Below are the code and all the weights of a small trained network. Each question names an input and a target symbol and asks about switching units off, where a switched-off unit gives its printed mean instead of its output.

import numpy as np


def w(rows, s, z=0):
    codes = np.array(rows[::2]) - 128.0
    scale = np.full(codes.shape[1], s)
    scale[-1] = z or s
    return codes * scale


def f(y):
    return np.maximum(y, 0)


def softmax(a):
    e = np.exp(a - a.max(-1, keepdims=True))
    return e / e.sum(-1, keepdims=True)


def log_softmax(a):
    a = a - a.max(-1, keepdims=True)
    return a - np.log(np.exp(a).sum(-1, keepdims=True))


def net(x, mask):
    ids = ['αβγδεζηθλμξστφψω'.index(c) for c in x.split()]
    T = len(ids)
    res = E[ids] + P[:T]
    r = res
    for j in range(2):
        rows = slice(4 * j, 4 * j + 4)
        q, k, v = (r @ M[0][rows].T for M in (Q, K, V))
        z = softmax(np.where(np.tri(T) > 0, q @ k.T / 4**0.5, -1e9)) @ v
        o = O[0][rows]
        res = res + np.where(mask[j], z, o[:, -1]) @ o[:, :-1]
    y = f(res @ A[0][:, :-1].T + A[0][:, -1])
    res = res + np.where(mask[2:10], y, B[0][:, -1]) @ B[0][:, :-1]
    return log_softmax(res[-1] @ U[:, :-1].T + U[:, -1])


Q, K, V, O, A, B = {}, {}, {}, {}, {}, {}
E = w([
[145,121,84],'α',
[149,122,58],'β',
[175,171,90],'γ',
[175,124,137],'δ',
[141,180,42],'ε',
[216,71,123],'ζ',
[161,86,103],'η',
[102,72,105],'θ',
[107,167,153],'λ',
[67,133,184],'μ',
[157,255,110],'ξ',
[37,44,200],'σ',
[77,4,166],'τ',
[150,28,108],'φ',
[250,21,153],'ψ',
[65,196,200],'ω',
],0.017)
P = w([
[113,114,56],'0',
[137,114,59],'1',
[182,55,255],'2',
[95,103,176],'3',
[180,108,36],'4',
[199,93,247],'5',
[66,96,218],'6',
[192,113,35],'7',
],0.0087)
Q[0] = w([
[247,116,174],'H1',
[174,126,172],'H1',
[89,125,70],'H1',
[134,127,119],'H1',
[91,104,175],'H2',
[128,204,208],'H2',
[140,186,157],'H2',
[183,167,126],'H2',
],0.015)
K[0] = w([
[232,63,45],'H1',
[207,129,112],'H1',
[34,98,126],'H1',
[120,110,113],'H1',
[26,40,143],'H2',
[116,213,251],'H2',
[158,215,191],'H2',
[241,225,182],'H2',
],0.012)
V[0] = w([
[68,123,158],'H1',
[86,145,89],'H1',
[147,108,87],'H1',
[136,165,158],'H1',
[254,145,162],'H2',
[89,79,143],'H2',
[84,144,92],'H2',
[107,155,142],'H2',
],0.015)
O[0] = w([
[216,100,129,98],'H1',
[99,130,83,18],'H1',
[82,117,115,185],'H1',
[123,167,136,42],'H1',
[4,134,137,105],'H2',
[176,75,178,248],'H2',
[165,148,88,64],'H2',
[148,175,124,105],'H2',
],0.014,0.0018)
A[0] = w([
[102,192,158,48],'N1',
[132,244,155,244],'N2',
[54,115,197,122],'N3',
[143,167,74,29],'N4',
[73,150,152,145],'N5',
[132,145,188,252],'N6',
[134,175,213,133],'N7',
[93,165,203,140],'N8',
],0.012,0.0045)
B[0] = w([
[74,121,41,175],'N1',
[162,117,191,217],'N2',
[130,170,120,250],'N3',
[6,169,142,158],'N4',
[169,106,190,218],'N5',
[120,243,74,210],'N6',
[45,59,120,197],'N7',
[214,71,101,206],'N8',
],0.015,0.013)
U = w([
[124,120,49,202],'α',
[129,120,3,30],'β',
[95,133,125,69],'γ',
[120,124,132,247],'δ',
[141,225,34,59],'ε',
[100,81,197,197],'ζ',
[98,74,93,175],'η',
[150,83,51,188],'θ',
[154,191,127,73],'λ',
[200,215,55,254],'μ',
[111,191,185,88],'ξ',
[187,122,139,28],'σ',
[153,58,152,76],'τ',
[106,43,115,116],'φ',
[130,106,242,18],'ψ',
[178,209,222,126],'ω',
],0.011,0.0045)

Each question gives the input, a string of symbols that net reads in full, and the target symbol t.
The units are the heads (4 rows each of Q, K, V and O) and the neurons (one row each of A and B). Each row of codes is followed by its name. A weight is (code - 128) times the scale printed after its matrix; where a second scale follows, it is the last column's (O, A, B and U).
mask holds one flag per unit, heads first, then neurons. A switched-off unit (its flag False) gives its mean, the last column of its rows in O or B, instead of its output. The means were averaged over made-up inputs and are rounded, as every weight is.
A unit's drop is (log p(t) with every unit on - log p(t) with that unit switched off) / (log p(t) with every unit on - log p(t) with every unit switched off).
The circuit of an input: a set's keep is (log p(t) with only the set's units on - log p(t) with every unit switched off) / (log p(t) with every unit on - log p(t) with every unit switched off). Starting from all 10 units, units are removed one at a time, each time the one whose removal leaves the highest keep (on an exact tie, the one counted first), for as long as the keep stays at least 0.8.
units of the circuit, in order: the units of the circuit, biggest drop first
unit that matters most: the unit with the biggest drop
top k neurons: the k neurons with the biggest drops, biggest first
which heads matter: for each layer, one digit per head in row order, 1 if its drop is at least 0.15 and else 0, layers parted by /
drop when u is switched off: that unit's drop, to one decimal
input β α μ τ ζ, target ζ: units of the circuit, in order -> [H2, N5, H1]
input σ α μ α, target μ: units of the circuit, in order -> [N7]
input ω θ μ σ ψ, target ψ: which heads matter -> 01
input ω μ μ α, target μ: units of the circuit, in order -> [N7, H2]
input φ μ ε ζ τ ω ε, target ω: units of the circuit, in order -> [N1, H1]
input γ ε ζ μ, target μ: units of the circuit, in order -> [N6, H2]
input λ ζ μ λ ξ, target ξ: which heads matter -> 01
input θ ε μ α μ ε β, target μ: which heads matter -> 11
input μ η δ σ ζ δ ζ ψ, target ψ: top 2 neurons -> [N5, N3]
input ω τ μ δ β ω μ μ, target μ: units of the circuit, in order -> [N5, H1]
input μ λ φ ω ω ξ ε, target ω: top 2 neurons -> [N2, N7]
input ζ η β γ η ζ ω, target ω: top 3 neurons -> [N6, N2, N1]
input σ η ξ ω ω, target ω: top 3 neurons -> [N2, N1, N8]
input ω ω μ ζ φ, target φ: units of the circuit, in order -> [H2]
input θ ω θ μ ζ, target ζ: top 2 neurons -> [N5, N6]
input μ ω τ γ ε, target ε: top 3 neurons -> [N4, N5, N7]
input α μ λ ε φ, target φ: top 2 neurons -> [N6, N1]
input μ μ ε ζ ζ μ μ ξ, target ξ: top 2 neurons -> [N2, N5]
input θ ξ ω α ξ ψ γ τ, target τ: drop when N6 is switched off -> 0.3
input ω λ ψ ζ ξ δ σ, target σ: drop when N1 is switched off -> 0.0
input ζ μ ω μ, target ω: drop when N6 is switched off -> 1.2
input ω α ω τ ε, target ε: drop when N5 is switched off -> 0.5
input ω τ δ η ζ ω μ, target ω: unit that matters most -> N6
